X =
array([[125, 127, 125, 128, 141, 111, 115, 127, 121, 139, 130, 135, 139,
        138, 126, 139],
       [120, 121, 122, 120, 125, 134, 144, 125, 128, 119, 135, 130, 117,
        131, 141, 114],
       [123, 114, 121, 109, 141, 127, 127, 125, 120, 121, 137, 136, 123,
        130, 123, 132],
       [124, 126, 130, 130, 114, 131, 146, 130, 137, 125, 131, 131, 126,
        137, 139, 111],
       [121, 116, 122, 107, 132, 132, 134, 128, 122, 116, 134, 129, 118,
        121, 123, 135]])
Rows and columns are counted from 1.
(1, 1): 125
(2, 13): 117
(4, 4): 130
(3, 13): 123
(1, 4): 128
(3, 12): 136
(4, 2): 126
(3, 5): 141
(4, 15): 139
(3, 1): 123
(2, 2): 121
(4, 8): 130
(2, 9): 128
(1, 7): 115
(2, 6): 134
(2, 15): 141
(1, 8): 127
(5, 6): 132
(2, 3): 122
(3, 15): 123
(5, 5): 132
(3, 8): 125
(5, 14): 121
(4, 6): 131
(2, 16): 114
(3, 2): 114
(1, 13): 139
(2, 7): 144
(2, 5): 125
(5, 2): 116
(5, 1): 121
(1, 6): 111
(3, 4): 109
(3, 10): 121

A =
[[136 127 134 130 124 126 122 128 135 114 126]
 [128 137 117 120 121 136 131 123 121 129 127]
 [116 124 123 133 133 125 137 124 127 120 144]
 [126 139 136 124 105 117 135 110 143 121 124]
 [123 134 133 134 131 136 144 131 122 122 126]
 [118 135 137 129 132 113 118 121 136 137 134]
 [127 126 116 135 137 120 132 131 134 124 135]
 [120 127 125 132 123 122 133 121 121 130 133]
 [126 132 121 119 125 135 137 132 110 135 123]
 [134 134 145 106 122 122 131 125 122 115 122]
 [127 123 134 124 126 121 132 127 128 124 131]
 [127 128 130 137 139 139 112 127 128 134 123]
 [133 135 122 133 115 129 117 138 124 118 127]]
Indices start at 1.
(1, 1)	136
(11, 7)	132
(13, 8)	138
(3, 2)	124
(13, 2)	135
(13, 10)	118
(8, 3)	125
(12, 1)	127
(5, 4)	134
(13, 7)	117
(3, 4)	133
(13, 3)	122
(4, 3)	136
(4, 10)	121
(3, 5)	133
(1, 4)	130
(6, 11)	134
(13, 5)	115
(1, 8)	128
(8, 11)	133
(6, 10)	137
(10, 6)	122
(5, 9)	122
(7, 10)	124
(11, 3)	134
(12, 3)	130
(6, 6)	113
(11, 11)	131
(4, 4)	124
(6, 1)	118
(1, 7)	122
(4, 6)	117
(7, 3)	116
(2, 9)	121
(4, 1)	126
(9, 1)	126
(4, 2)	139
(10, 1)	134
(3, 10)	120

x =
[[136 125 127 131 129 132 127 138 127]
 [135 138 124 135 140 127 124 121 140]
 [134 129 129 134 135 133 125 130 133]
 [127 133 119 140 141 122 134 131 140]
 [143 134 138 123 128 139 114 118 129]
 [122 133 128 130 130 124 138 129 131]
 [133 138 125 128 132 125 129 124 133]
 [138 124 117 127 122 123 134 150 121]
 [126 122 125 131 126 126 138 145 125]
 [123 115 136 139 134 138 131 141 130]
 [125 116 132 137 132 134 133 144 128]
 [125 133 113 141 141 117 139 137 139]
 [130 130 120 138 138 124 132 135 136]
 [117 119 123 144 137 125 143 148 134]
 [117 117 125 133 124 123 148 153 122]
 [131 139 128 123 126 125 132 123 128]]
Rows and columns are counted from 1.
(1, 1) = 136
(9, 4) = 131
(3, 2) = 129
(11, 5) = 132
(8, 7) = 134
(4, 6) = 122
(1, 6) = 132
(15, 9) = 122
(2, 3) = 124
(3, 7) = 125
(8, 2) = 124
(11, 9) = 128
(13, 5) = 138
(1, 5) = 129
(10, 2) = 115
(5, 4) = 123
(5, 1) = 143
(6, 7) = 138
(4, 7) = 134
(6, 5) = 130
(9, 8) = 145
(7, 4) = 128
(2, 1) = 135
(9, 5) = 126
(12, 4) = 141
(14, 9) = 134
(8, 5) = 122
(5, 7) = 114
(6, 9) = 131
(16, 9) = 128
(12, 2) = 133
(5, 9) = 129
(4, 3) = 119
(12, 6) = 117
(2, 2) = 138

M =
[[126 130 126 130 126 127 129 126 123 125 131 128 128]
 [136 124 129 130 120 120 132 126 132 129 132 124 130]
 [132 119 134 127 123 124 128 131 141 136 117 124 123]
 [121 121 129 135 111 116 133 121 117 127 122 118 119]
 [157 128 126 129 122 118 137 125 143 126 154 127 145]
 [126 115 136 128 118 121 128 131 136 138 109 120 117]
 [144 136 122 127 134 129 131 127 133 122 152 134 144]
 [127 112 133 135 102 108 136 122 125 132 117 113 117]
 [137 110 137 132 105 109 135 126 139 137 117 114 120]
 [131 117 135 127 122 123 127 132 140 138 113 123 122]]
Rows and columns are counted from 1.
(1, 1)	126
(1, 6)	127
(7, 3)	122
(10, 5)	122
(10, 6)	123
(5, 1)	157
(3, 4)	127
(2, 9)	132
(5, 6)	118
(9, 2)	110
(2, 13)	130
(5, 11)	154
(10, 7)	127
(5, 4)	129
(2, 11)	132
(3, 12)	124
(7, 13)	144
(1, 9)	123
(3, 13)	123
(5, 3)	126
(4, 10)	127
(6, 12)	120
(10, 12)	123
(10, 11)	113
(7, 4)	127
(6, 13)	117
(5, 8)	125
(6, 2)	115
(1, 8)	126
(5, 12)	127
(8, 1)	127
(10, 2)	117
(5, 10)	126
(9, 3)	137
(10, 4)	127

W =
array([[131, 153, 116, 117, 123, 121, 122, 129, 126, 135],
       [125, 119, 146, 133, 135, 139, 134, 123, 123, 127],
       [126, 119, 137, 143, 126, 134, 127, 133, 123, 114],
       [120, 125, 125, 123, 148, 129, 136, 110, 130, 135],
       [129, 125, 137, 130, 132, 138, 133, 122, 123, 130],
       [132, 130, 120, 127, 134, 134, 147, 121, 130, 133],
       [129, 127, 131, 131, 118, 127, 124, 138, 131, 125],
       [121, 127, 121, 126, 126, 122, 128, 132, 141, 129],
       [131, 134, 127, 111, 133, 130, 138, 118, 131, 148]])
Indices start at 1.
(1, 1): 131
(5, 7): 133
(6, 6): 134
(6, 10): 133
(5, 4): 130
(5, 2): 125
(1, 7): 122
(6, 5): 134
(4, 2): 125
(2, 1): 125
(6, 4): 127
(5, 5): 132
(5, 10): 130
(2, 4): 133
(7, 5): 118
(1, 6): 121
(9, 8): 118
(4, 10): 135
(8, 4): 126
(3, 6): 134
(7, 3): 131
(4, 1): 120
(2, 8): 123
(6, 2): 130
(1, 8): 129
(9, 9): 131
(3, 8): 133
(6, 7): 147
(3, 9): 123
(7, 4): 131
(6, 3): 120
(8, 6): 122

B =
[[121 126 129 130 127 132 132 123 127 131]
 [105 122 132 133 125 139 136 115 126 136]
 [115 124 131 131 126 135 134 121 127 133]
 [142 132 126 126 130 122 125 138 129 122]
 [153 136 125 123 131 115 120 145 130 117]]
Indices start at 1.
(1, 1): 121
(5, 5): 131
(2, 1): 105
(5, 3): 125
(4, 6): 122
(2, 5): 125
(4, 10): 122
(2, 3): 132
(4, 2): 132
(1, 6): 132
(4, 5): 130
(2, 10): 136
(2, 6): 139

m =
149,140,126,114,108
103,134,122,144,132
118,156,108,137,126
145,130,151,118,157
136,147,123,106,154
100,102,116,116,138
155,103,132,107,122
100,130,116,150,129
118,127,153,142,102
137,132,120,125,155
116,122,133,152,103
134,126,125,127,123
149,116,102,157,128
149,129,149,116,103
Indices start at 1.
(1, 1) -> 149
(9, 1) -> 118
(5, 3) -> 123
(8, 2) -> 130
(13, 5) -> 128
(5, 5) -> 154
(2, 2) -> 134
(13, 1) -> 149
(11, 2) -> 122
(12, 3) -> 125
(7, 5) -> 122
(4, 3) -> 151
(7, 3) -> 132
(14, 2) -> 129
(6, 4) -> 116
(2, 5) -> 132
(13, 4) -> 157
(12, 5) -> 123
(6, 3) -> 116
(7, 2) -> 103
(4, 1) -> 145
